[-2.27 -0.83 -4.88 -4.30 -5.25  2.46 -0.85 -2.17 -3.71 -3.54 -1.21  0.16
  0.80 -1.23 -1.19 -2.28 -1.66 -1.79 -2.68 -2.99  3.35  0.38 -0.94 -0.29
 -4.77  4.57 -4.84 -3.07  2.31  0.06 -1.22  2.39  1.45  2.46  3.76 -7.22
  1.02  2.44 -1.80 -0.68 -2.60 -5.25 -1.06 -0.69 -0.83  1.22 -5.55  0.95
 -2.93  5.74  1.59 -0.37]  (10)/<9>
[ 3.70  1.97  1.15  0.36  1.59  0.23 -0.93 -0.11  3.06  1.49 -0.88  0.40
  0.93 -1.77 -0.74  2.09  0.53  0.59  1.31 -0.61  0.49  1.80  1.02  0.02
  1.68 -2.61 -4.04  0.31  1.21  1.71 -2.52 -0.81 -1.27  1.50  1.70  0.33
 -0.74 -0.71  0.66 -2.50 -1.22  1.98 -3.91  1.36 -1.97 -0.86 -0.34 -1.91
 -0.74  4.78 -4.11  5.47]  (17)/<9>
[ 2.15  1.99 -5.65 -1.42 -1.05  2.23  0.47  0.84 -3.13 -1.02 -3.40  1.63
  3.42 -1.57 -3.52  1.40 -0.09  2.40 -0.39 -2.17  2.60 -1.60  2.56 -1.04
 -0.21 -6.24 -1.04  0.32  2.27  2.51 -3.68 -1.97  0.13 -4.61 -0.79 -0.81
 -0.27 -3.27 -2.11 -0.29 -1.92  1.84 -2.23 -3.14 -2.64 -2.39 -2.88 -0.47
  1.51  4.36  1.73  1.21]  (17)/<9>
[-4.77  0.27 -4.79 -1.83  0.93 -0.38  1.52  1.43  0.88 -3.55 -0.15 -2.86
  0.39  2.04  0.22 -4.53 -0.83 -1.31 -3.01 -0.12 -0.46 -0.77 -0.46  1.53
 -1.73  3.99 -0.67  0.05 -1.57 -1.21  2.47  0.36 -1.36  0.35 -3.07 -3.90
  0.71  1.46 -1.25  1.61 -0.21 -2.99  1.98  0.73 -1.21 -0.85 -4.95  1.09
 -1.93  1.75  3.49 -0.80]  (10)/<5>
[-2.38  1.12 -1.77 -0.77  0.44 -0.39  0.60  3.63  1.63 -2.45 -0.13 -0.13
  0.71  1.52  0.63 -2.03  1.36  0.60 -0.35  3.60 -1.47  0.11 -1.23 -1.35
 -0.01  5.69 -1.38  3.24 -2.09 -1.19  0.75  2.19 -1.39  5.71 -3.03 -2.00
  2.23  0.30 -0.27 -0.05 -1.38 -4.28  5.99  1.70 -0.63  5.44  2.76 -0.12
 -4.05 -0.74  1.94  0.18]  (10)/<5>
[-2.21 -1.50 -1.86 -1.07 -0.42 -1.07 -0.32  2.22  1.70 -2.46 -0.16 -0.47
  0.03  1.88  0.65 -1.96  0.39  0.02  0.79  2.08 -1.94 -1.37 -1.42  0.50
 -0.05  5.15 -0.79  1.39 -1.36 -2.22  0.22  0.56 -0.20  1.60 -3.60 -2.01
 -0.49  2.57 -0.47  1.19 -1.47 -2.07  1.70  0.09 -1.66  1.10  0.09  1.45
 -2.29 -1.58  0.53 -0.35]  (10)/<5>
[-2.34 -1.58 -2.65 -0.64 -2.09 -1.30  1.58  3.02 -0.02 -2.77  1.70 -0.93
  3.22  0.56 -0.81 -3.29 -0.30 -0.19 -2.01  2.16  0.61 -0.31 -1.13 -1.46
 -1.41  3.85 -2.10  1.26 -3.29  0.13 -1.60  2.52 -1.37  5.70 -0.14 -3.78
  0.86 -2.18 -2.75 -0.15 -3.86 -3.11 -0.15  0.73 -1.47  3.18 -3.41  4.29
 -3.95  3.41  1.15 -0.03]  (10)/<5>
[ 2.28  0.93 -1.07  1.27  4.24  0.39 -3.16  3.79  0.45 -1.37 -1.06  0.09
  1.47  0.79 -3.60 -2.50 -2.26  3.06  2.30 -1.02  0.04 -1.75  3.35  1.79
  2.04 -3.66  0.60  3.65 -0.04  1.27  1.43  0.20  0.23  4.78 -1.51  0.28
 -0.75 -1.36  0.76  0.74 -0.21 -1.49 -3.04 -1.90 -2.78 -1.67  1.23 -1.19
 -2.26  1.23 -1.59  3.40]  (17)/<5>
[-1.65 -1.27 -3.52 -1.94 -1.47 -0.61  1.92  2.74  1.03 -1.51 -0.85 -2.90
 -0.09  0.91 -0.52 -2.92 -0.39  0.61 -1.51  2.42 -1.28 -0.90 -1.19  1.57
 -2.11  4.48 -1.87  1.01 -4.23 -0.88 -1.03 -1.10  0.03  1.38 -0.41 -3.19
  1.10 -0.84 -0.59  0.87 -3.67 -2.86  2.12  0.36 -0.84  0.66 -2.21  1.80
 -3.06  6.63  0.35  1.43]  (10)/<5>
[-1.57  1.22 -4.88 -2.69 -2.88 -0.57 -0.44  2.35  0.53 -1.94 -0.75 -2.21
  0.39  0.50 -0.32 -2.31 -1.05  1.47 -1.33  0.77 -0.02  0.73  0.05  1.41
 -1.91  3.22 -2.29  1.53 -2.34  0.80 -0.85  1.29  0.01  2.54  2.84 -2.73
  0.17  0.18 -1.10  0.94 -1.98 -0.73  1.51  1.23  0.02  1.11 -3.32  1.60
 -4.01  3.63  1.83  1.29]  (10)/<5>
